Each row of numbers belongs to one of the things below and depends on some of the facts about them. Some rows are named. Which thing is each other row?

How the things are related:
γ: uses; σ: is directly followed by; τ: points at; ω: refers to
z_389 γ z_148; z_389 γ z_97; z_649 γ z_467
z_649 γ z_975; z_649 γ z_659; z_91 γ z_225
z_494 γ z_99; z_688 γ z_84; z_688 γ z_726
z_906 γ z_721; z_238 γ z_762; z_238 γ z_39
z_332 γ z_651; z_332 γ z_97; z_388 γ z_97
z_81 γ z_39; z_732 γ z_906; z_216 γ z_729
z_216 γ z_969; z_937 γ z_148; z_288 γ z_975
z_288 γ z_659; z_762 γ z_299; z_451 γ z_355
z_475 γ z_299; z_39 γ z_97; z_130 γ z_99
z_130 γ z_355; z_148 γ z_97; z_211 γ z_721
z_211 γ z_832; z_901 γ z_84; z_892 γ z_39
z_201 γ z_900; z_435 γ z_762; z_869 γ z_182
z_869 γ z_99; z_628 γ z_39; z_191 γ z_97
z_225 γ z_494; z_460 γ z_995; z_117 γ z_467
z_393 γ z_721; z_393 γ z_21; z_393 γ z_202
z_879 γ z_299; z_636 γ z_798; z_651 γ z_659
z_793 γ z_729; z_299 γ z_148; z_882 γ z_209
z_493 γ z_729; z_493 γ z_148; z_493 γ z_45
z_306 γ z_148; z_960 γ z_868; z_960 γ z_148
z_135 γ z_832; z_135 γ z_892; z_515 γ z_868
z_576 γ z_757; z_576 γ z_97; z_576 γ z_167
z_576 γ z_393; z_643 γ z_97; z_7 γ z_389
z_188 γ z_630; z_188 γ z_58; z_382 γ z_299
z_721 γ z_148; z_209 γ z_148; z_57 γ z_882
z_57 γ z_148; z_798 γ z_299; z_798 γ z_97
z_343 γ z_900; z_343 γ z_225; z_343 γ z_721
z_832 γ z_721; z_832 γ z_729; z_630 γ z_97
z_729 γ z_97; z_11 γ z_148; z_11 γ z_726
z_532 γ z_209; z_532 γ z_191; z_368 γ z_148
z_368 γ z_117; z_966 σ z_401; z_756 σ z_42
z_477 σ z_700; z_649 σ z_844; z_91 σ z_196
z_969 σ z_532; z_401 σ z_798; z_494 σ z_723
z_45 σ z_493; z_688 σ z_39; z_906 σ z_542
z_759 σ z_802; z_659 σ z_135; z_238 σ z_659
z_717 σ z_800; z_332 σ z_515; z_388 σ z_91
z_995 σ z_756; z_975 σ z_209; z_286 σ z_975
z_380 σ z_389; z_732 σ z_83; z_462 σ z_937
z_937 σ z_640; z_288 σ z_148; z_700 σ z_969
z_762 σ z_343; z_783 σ z_882; z_451 σ z_783
z_242 σ z_721; z_723 σ z_188; z_39 σ z_393
z_993 σ z_832; z_421 σ z_732; z_148 σ z_892
z_964 σ z_576; z_623 σ z_613; z_211 σ z_486
z_733 σ z_966; z_42 σ z_288; z_201 σ z_99
z_435 σ z_467; z_168 σ z_984; z_891 σ z_299
z_628 σ z_688; z_132 σ z_759; z_696 σ z_286
z_393 σ z_81; z_636 σ z_388; z_651 σ z_604
z_793 σ z_462; z_989 σ z_696; z_468 σ z_906
z_99 σ z_45; z_493 σ z_132; z_306 σ z_717
z_800 σ z_332; z_680 σ z_468; z_515 σ z_651
z_576 σ z_477; z_785 σ z_494; z_900 σ z_628
z_188 σ z_421; z_613 σ z_868; z_721 σ z_191
z_209 σ z_306; z_844 σ z_995; z_984 σ z_762
z_798 σ z_435; z_832 σ z_891; z_532 σ z_729
z_756 τ z_995; z_503 τ z_331; z_389 τ z_380
z_91 τ z_636; z_91 τ z_196; z_906 τ z_680
z_332 τ z_651; z_332 τ z_717; z_388 τ z_636
z_388 τ z_91; z_975 τ z_306; z_167 τ z_726
z_732 τ z_188; z_216 τ z_643; z_216 τ z_17
z_242 τ z_191; z_723 τ z_785; z_148 τ z_995
z_964 τ z_729; z_623 τ z_613; z_726 τ z_225
z_733 τ z_435; z_435 τ z_733; z_435 τ z_966
z_802 τ z_759; z_802 τ z_99; z_802 τ z_45
z_869 τ z_167; z_891 τ z_299; z_628 τ z_900
z_225 τ z_869; z_225 τ z_806; z_117 τ z_57
z_117 τ z_630; z_696 τ z_989; z_393 τ z_900
z_393 τ z_39; z_793 τ z_462; z_468 τ z_906
z_604 τ z_717; z_99 τ z_201; z_493 τ z_45
z_306 τ z_209; z_515 τ z_651; z_467 τ z_733
z_576 τ z_477; z_785 τ z_83; z_643 τ z_216
z_83 τ z_494; z_292 τ z_757; z_292 τ z_117
z_209 τ z_651; z_209 τ z_975; z_844 τ z_42
z_832 τ z_891; z_630 τ z_503; z_756 ω z_148
z_503 ω z_725; z_494 ω z_785; z_759 ω z_802
z_167 ω z_573; z_723 ω z_188; z_723 ω z_732
z_723 ω z_421; z_39 ω z_900; z_295 ω z_130
z_953 ω z_630; z_733 ω z_467; z_892 ω z_844
z_578 ω z_643; z_806 ω z_225; z_225 ω z_806
z_225 ω z_167; z_132 ω z_99; z_793 ω z_937
z_793 ω z_640; z_989 ω z_800; z_299 ω z_891
z_306 ω z_651; z_306 ω z_696; z_306 ω z_717
z_800 ω z_651; z_800 ω z_989; z_576 ω z_729
z_900 ω z_39; z_643 ω z_216; z_486 ω z_211
z_83 ω z_732; z_292 ω z_953; z_757 ω z_725
z_798 ω z_467

Named rows:
z_225: [ -4   3 -16  -8  10 -12  23  -2 -14 -17   8  -8 -19   5  -5   1  22  26
   9  12  22 -11 -15 -12 -12  23  15 -20  -4  -9 -19]
z_628: [-12  10 -13  -6   7   4  16  14 -17   7 -10  -5 -20 -10  15  16  -8 -10
   8  -9 -16  15 -19 -11  12  14 -17  -7 -13   6 -16]
z_297: [  7   3  -2  -5   4 -11  -1  -4  -3  -1  -3   9   5  -3   2  -7  -1  -4
  -3  12  -3  -3  -2   3   5   1   4   8  -5   1  -6]
z_503: [  5 -14 -10 -10 -17 -12 -17   6  -1 -16 -14  11  -1  22 -13 -10 -10  -9
 -12   8 -14 -11 -20  10   6  11 -14   4   3 -25 -20]
z_211: [-15  18  -9  -6   2 -18  16  16  -6  20 -15 -12  -8 -15   9   0  -8  -7
  13 -22 -10  -4  13 -12  -2  13 -21  -4  10  10  -5]
z_292: [ -6 -12 -15 -10  -4   1  -1   7 -18 -17  -1 -21 -18  23   9  18  -1  -6
 -17   9 -17  -6 -22  20  11  23 -20  16  -9 -18 -23]
z_493: [-18 -14  -6  10   5  21  -3  -2 -17 -15  20 -12 -12  21 -14  23  10  16
 -13  11 -14  -2 -22  15   4  16 -18  -7  -6  -6  -6]
z_882: [-10   1  -8   8  -9  16  -7  -3   6  -1  -5  11 -14  -2   6  14  -2  -6
   8   8 -11  -5  -3  -8  10 -10   4 -15 -10   0  12]
z_613: [  6  10  -8  -4  -7 -17 -12  12  14  12 -12  13  -6 -14   9 -20  -9 -11
  14   6  -2 -10  20 -10   9 -18  11 -13 -10   0   7]
z_462: [  6  14  -9  -4 -11 -19  -9  14  16  12 -17   9  -4 -14   9 -16  -8  -8
  13   2  -3 -10  19 -12   9 -18   8 -13 -12   2   6]
z_39: [ 11   9  16  25 -22   5 -14 -14  17 -15   0  11  18  15 -16  -2   2  -2
   3  12  -2 -12  17  -3   6 -20  13  -8   2 -18  23]
z_168: [  5  19 -12  -9   2 -15  12  17 -12  14 -11   2  -5 -16  12 -15 -10  -8
   4 -11  -7   1   0 -13   2   4 -17   4   8  11 -15]
z_953: [ 0  5 -1 -5  2 -7 -9 -3  5 11 -4  6 10  0  6 -3 -3 -5 -4 10 -5 -4 -2  1
  3  2 -1 16 -1  0 -9]
z_196: [ 15   2  16  16 -13 -10 -15 -12  11 -14  -2  12  21  15 -19 -14   5   6
  -3  17  -3 -11  14  13   3 -20  15  -8  -6  -8  22]
z_238: [ -6  17 -11  -7   2 -19   9  20 -13  10 -13 -11  -6 -14   4  -8 -11 -12
  12 -19 -10   6   9 -17  -1   6 -22 -12  13   9  -3]
z_148: [ -4 -15  24  -5  10  22  11 -19  15 -15  30 -30  21  21  12  21  11  19
 -15 -14  22  21 -14  22 -16  20   7  20  20 -11  -8]
z_486: [  3   5 -14  -8  -5 -10  -6   2  -9   6 -15  12 -20 -14   5 -14  -9 -11
   8   6  -9  -4  -5 -11   9  -7 -10 -12 -10   7 -14]
z_785: [  2  19 -12  -7   3 -18  13  15  -3  18 -16   3  -6 -15  17 -16 -10 -11
   7 -10 -12  -1   1 -12   0   5 -17  10   5  11 -15]
z_969: [  9   0  24  12  -2  14  -1 -20   3 -13  22 -17  18  19 -15  12  15  12
 -15  13   7  -7  -7  10  -4  -6   5  13  16  -4  16]
z_382: [-6 -5 -6  0  3  0 -5  6  2 -2  1  0  4  1 -6 10 -5 -3  4 -4 -4  4  3 -8
 -1  5 -4 -1  2 -3 12]

Which thing is each row?
No name comes twice in this set of rows, the named rows included.
[-13  -1   7  -1   8 -13  -2  10   3  18  -3   4   2  -6  -1   4  19  11
   4  -4  -5 -13  11  17   0  13  -5   8  -9  10 -11]	z_130
[-16  -5 -14 -11   6  16   6  10 -21   6 -13  -9 -18  -9  -4  18  -8  -6
   8 -12 -16   9 -20 -16  10  13 -20 -16 -13   5 -17]	z_576
[ 15 -11  19  -3  -2   4 -16 -24 -12 -14  18  -4  23  15 -24  -1   6  14
 -16  18  12  -5 -16  13  -7  -6   5  13  11   0  -1]	z_132
[  5  -5  -5  -8   0  19  -5 -25 -19 -12  13   2  -8  11 -12  17  11   8
 -16  17 -12  -3 -22  11   6   2 -11   2  -9   6 -15]	z_756
[ -9  -9 -11   9   2   8  -9  -5  -1   7  -7  13 -15  -1   2  12  -5   0
   4  10 -11  -7  -5  -2   8 -10   5 -16 -14   1  10]	z_688
[ -1  17  23  25   2  -8  -4  -8  11  11  20   8  13  12   8  17  19  15
 -12  18 -14  -8   5  22  10 -10   7  18 -12  15  13]	z_640
[ -4 -22  11  -7   7  26 -15 -23  15 -12  29 -25  24  18 -20  -4  -9  11
  -7 -20  29  11  15  11  -9  19  16  20  11 -27  -9]	z_892
[ -1 -16  -1   5 -12  23 -17 -24 -10 -13   2   3   7  12 -23  17  -9   1
  -6  17  -5  -6 -15 -10   3 -16  -8 -15   8 -11  15]	z_798
[-15  14  -7  -8   7 -20   0  18  -6  18 -18   7 -13 -19  14  -9 -10 -11
   4 -20  -1   4 -16 -14 -13  13 -20 -15  21  14  -5]	z_649
[  8   1   6  -1  -5 -16 -14   3  12  -2 -12  13  15  -2  -2 -15  -8  -5
   3   8  10 -11  16   3   3 -13  12   7  -2  -6   9]	z_17
[  9  12   1  -2 -14  14   8  -6  16 -13  -1  -7 -12   7  14  -1   3  -9
   1  -6   8   2   1 -11   6  -8   1  12   8  -1  12]	z_97
[ -8  19  -7  -6  -8 -14  14  16  16  -3 -14  10 -20  -8  17  -6  23 -10
  14 -17 -12 -14   7  12  12   1 -14   6 -13   7 -16]	z_99
[ -7  -9  25   3   9  16   0 -21   7 -13  28 -26  21  17  15  24  18  18
 -21   1  14  17 -24  24 -18  20  -5  19  25   3  -8]	z_467
[-14 -10  -3  -4  -4 -12 -11  11  11 -16  -2   3 -14  22  15  18  -5  -7
 -18 -14 -13  -8 -24  18  -2  20 -17   8  14 -22 -18]	z_117
[-3 -8 -2 -1  5 -8 -5  3 -3  4 -3  8  3 -1 -1  3 -6 -4 -2  3 -3 -2 -3 -3
 -3  6  2  3  0  4 -1]	z_901

Now the same things, written a new way:
Some rows with their names:
z_726: [-1  5  0 -1 -1  3 -5  0 -2 -1 -8 -1 -6  3  5]
z_429: [-1  0 -1  0  1 -1  2  1 -1 -1  0  1  1  0  0]
z_91: [ 1 -3  6  1  0 -3  3  0  2  2  3  6  6 -5 -6]
z_196: [-4 -4 14 -1 -8 -6  7 13 -9  6 -2  1  4 -6 -6]
z_733: [-4  3 -2 -9  1  1  5  2  5 -1  1  4  1 12  3]
z_762: [ 3  2  1  3 -2  3  0  1  1  1  1  4 -3 -4  4]
z_460: [ 1  0 -2 -1  1 -2  3  0  0  0 -1  0  1  0  2]
z_503: [-5 -1  1 -4 -3 -2  3  2 -4  1 -3  2  1 -1  1]
z_725: [ 6  7  1  4  3  1  2  4  2  0  0 -5  2  1 -2]
z_901: [ 1  0 -2 -1  0 -2  2  1  1  1  1  0  1 -1  1]
z_211: [ 2  7  2 -3  5  4  0  1 11  2  2 -1  3 14  1]
z_421: [ 3  5  0  3 -1 -2  3 -7 -6 -1 -2 -9  6 -5 -4]
z_188: [  3   8   8  -1  -6  -1   0   2  -6  10 -11  -4  -1  -1   5]
z_578: [-3 -1 -2 -3 -1 -1  2 -2 -3 -2  0  2  0 -1  1]
z_643: [-1  2  2  0 -3  1 -2  0 -1  5  0 -1 -2  1  2]
z_216: [ 3  3  2  1  0  0 -1  1  2  5 -2 -3  0  2 -1]
z_989: [ -6 -11  14  -7   3  -3  -8  13   4   1 -24   5 -23  26  23]
z_57: [-4  0 10 -4 -6 -3  0 11 -3 12 -5 -2 -3  1  1]
z_806: [ -5   6   8  -7  -6  -1  -1   9  -5   8 -17  -1  -8   3   5]
z_649: [ 0  3 -2 -7  1  1  6  6  9  2  4  1  2 12  5]

Rows to name:
No name comes twice in this set of rows, the named rows included.
[ 8  6 -9  3 10  4  2 -5 10 -7  7  3  2  4  2]	z_844
[  5   8 -11  -5   9   4  -1 -10  12  -9  -3   1  -3  16  11]	z_623
[  8   6 -11   8   7   0  -7 -24   0  -6   0 -11   7  -5  -7]	z_732
[ 3  5 -1  2  2  0  2  2  0  1  1 -2  2  0 -2]	z_573
[ -6   1   5   7  -4  -1  -6   4 -12   6  -2 -11   0  -8 -14]	z_729
[  3  -4   3   2   1  -6  -3 -10   0   0  -6   1   5  -3   0]	z_343
[ 1 -4  4  5 -4 -1  5  1 -5 -5  9  1  5 -8 -4]	z_975
[-10   5  13  -7  -2   0   4  14   1   5  -2   4   3  13  -4]	z_900
[  7   2 -16  14   8   7 -12 -22  -2 -13   6 -11  -1  -8  -7]	z_148
[  5   1  -7   3   8   4  -1 -10  10  -7  13   5   5   1  -1]	z_832
[ 6  2  2  5  2  1  4  5  1  1  4  2  2 -5 -2]	z_891
[ -6  -4  11   0 -11  -2   2   7 -11   4  -1   2   1  -8  -1]	z_299
[-2  0 10 -1 -6 -2  5 14 -3  6 -1  5  1 -4 -1]	z_477
[ -4  10   6 -11  -1   3  -1  11   4   6 -17   0  -9  18  11]	z_380

